[[136 134 146 140]
 [121 136 149 123]
 [111 116 128 140]
 [122 134 106 125]
 [129 117 118 110]]
->
[[136 149]
 [116 128]]

[[111 143 146 145]
 [125 124 131 127]
 [104 146 149 150]]
->
[[124 131]
 [146 149]]

[[154 130 129 144 115]
 [141 127 122 112 141]
 [109 157 142 147 128]
 [114 117 135 136 113]]
->
[[127 122]
 [157 142]]

[[129 138 116 128 117]
 [128 110 153 126 145]
 [129 135 119 128 119]]
->
[[110 153]
 [135 119]]

[[137 115 130 142]
 [114 147 128 105]
 [135 116 129 140]
 [131 121 128 134]
 [112 147 127 103]]
->
[[147 128]
 [116 129]]

[[130 110 142]
 [130 109 141]
 [129 107 140]]
->
[[109 141]
 [107 140]]

[[119 104 119]
 [125 138 125]
 [115 103 115]]
->
[[138 125]
 [103 115]]

[[131 127 118 119]
 [123 128 113 120]
 [127 128 116 120]
 [135 126 105 106]]
->
[[128 113]
 [128 116]]
---
[[155 128 151]
 [154 128 150]
 [153 128 150]
 [115 129 116]]
->
[[155 128]
 [154 128]
 [153 128]]

[[142 128 141 145]
 [107 126 109 103]
 [128 127 130 129]
 [110 126 115 108]
 [126 128 126 126]]
->
[[142 128]
 [107 126]
 [128 127]]

[[145 130 131 135 136]
 [106 102 130 137 108]
 [132 141 125 121 134]
 [125 140 124 117 132]
 [122 126 128 137 116]]
->
[[145 130]
 [106 102]
 [132 141]]

[[124 120 113 144 132]
 [130 124 120 155 130]
 [124 120 113 144 132]
 [124 121 114 141 132]]
->
[[124 120]
 [130 124]
 [124 120]]

[[132 127]
 [119 135]
 [154 151]
 [131 119]]
->
[[132 127]
 [119 135]
 [154 151]]

[[116 151 125 107 153]
 [120 147 125 112 146]
 [136 117 130 140 113]
 [135 117 129 139 114]
 [136 117 130 140 113]]
->
[[116 151]
 [120 147]
 [136 117]]

[[122 129 125 129 129]
 [118 128 122 126 128]
 [107 129 111 132 128]
 [126 130 141 123 131]]
->
[[122 129]
 [118 128]
 [107 129]]
---
[[144 146 135]
 [137 130 139]
 [141 131 154]
 [138 126 131]
 [121 133 119]]
->
[[144 146 135]
 [141 131 154]
 [138 126 131]
 [137 130 139]
 [121 133 119]]

[[131 120 120 129 127 136 126 135 120]
 [153 122 143 156 124 120 118 124 139]
 [122 135 132 123 130 123 131 124 132]
 [135 139 142 135 136 117 133 121 140]]
->
[[153 122 143 156 124 120 118 124 139]
 [135 139 142 135 136 117 133 121 140]
 [131 120 120 129 127 136 126 135 120]
 [122 135 132 123 130 123 131 124 132]]

[[100 144 121 141 127 138 142 152 120 110 109 118 124 102]
 [117 142 119 139 119 119 124 132 116 124 120 126 124 126]
 [123 129 128 129 129 137 131 131 133 125 121 126 124 118]]
->
[[123 129 128 129 129 137 131 131 133 125 121 126 124 118]
 [117 142 119 139 119 119 124 132 116 124 120 126 124 126]
 [100 144 121 141 127 138 142 152 120 110 109 118 124 102]]

[[144 118 128 138 123 134 136 150 129]
 [119 141 128 142 125 130 109 130 123]
 [149 146 133 128 146 138 132 148 117]
 [117 118 118 154 123 139 114 138 110]]
->
[[149 146 133 128 146 138 132 148 117]
 [144 118 128 138 123 134 136 150 129]
 [119 141 128 142 125 130 109 130 123]
 [117 118 118 154 123 139 114 138 110]]

[[119 117 138 144 123]
 [133 134 114 132 145]
 [143 146 123 118 136]
 [148 151 123 112 136]
 [134 134 145 125 116]
 [116 114 141 146 121]]
->
[[148 151 123 112 136]
 [143 146 123 118 136]
 [134 134 145 125 116]
 [133 134 114 132 145]
 [119 117 138 144 123]
 [116 114 141 146 121]]

[[113 126 118 115 117 113 123 145]
 [104 143 141 136 143 133 106 123]
 [142 130 128 134 126 129 119 121]
 [140 128 131 129 126 134 118 122]
 [144 129 126 134 123 134 117 127]]
->
[[144 129 126 134 123 134 117 127]
 [142 130 128 134 126 129 119 121]
 [140 128 131 129 126 134 118 122]
 [113 126 118 115 117 113 123 145]
 [104 143 141 136 143 133 106 123]]

[[125 118 136 158 111]
 [142 144 143 131 116]
 [110 120 106 121 152]]
->
[[142 144 143 131 116]
 [125 118 136 158 111]
 [110 120 106 121 152]]
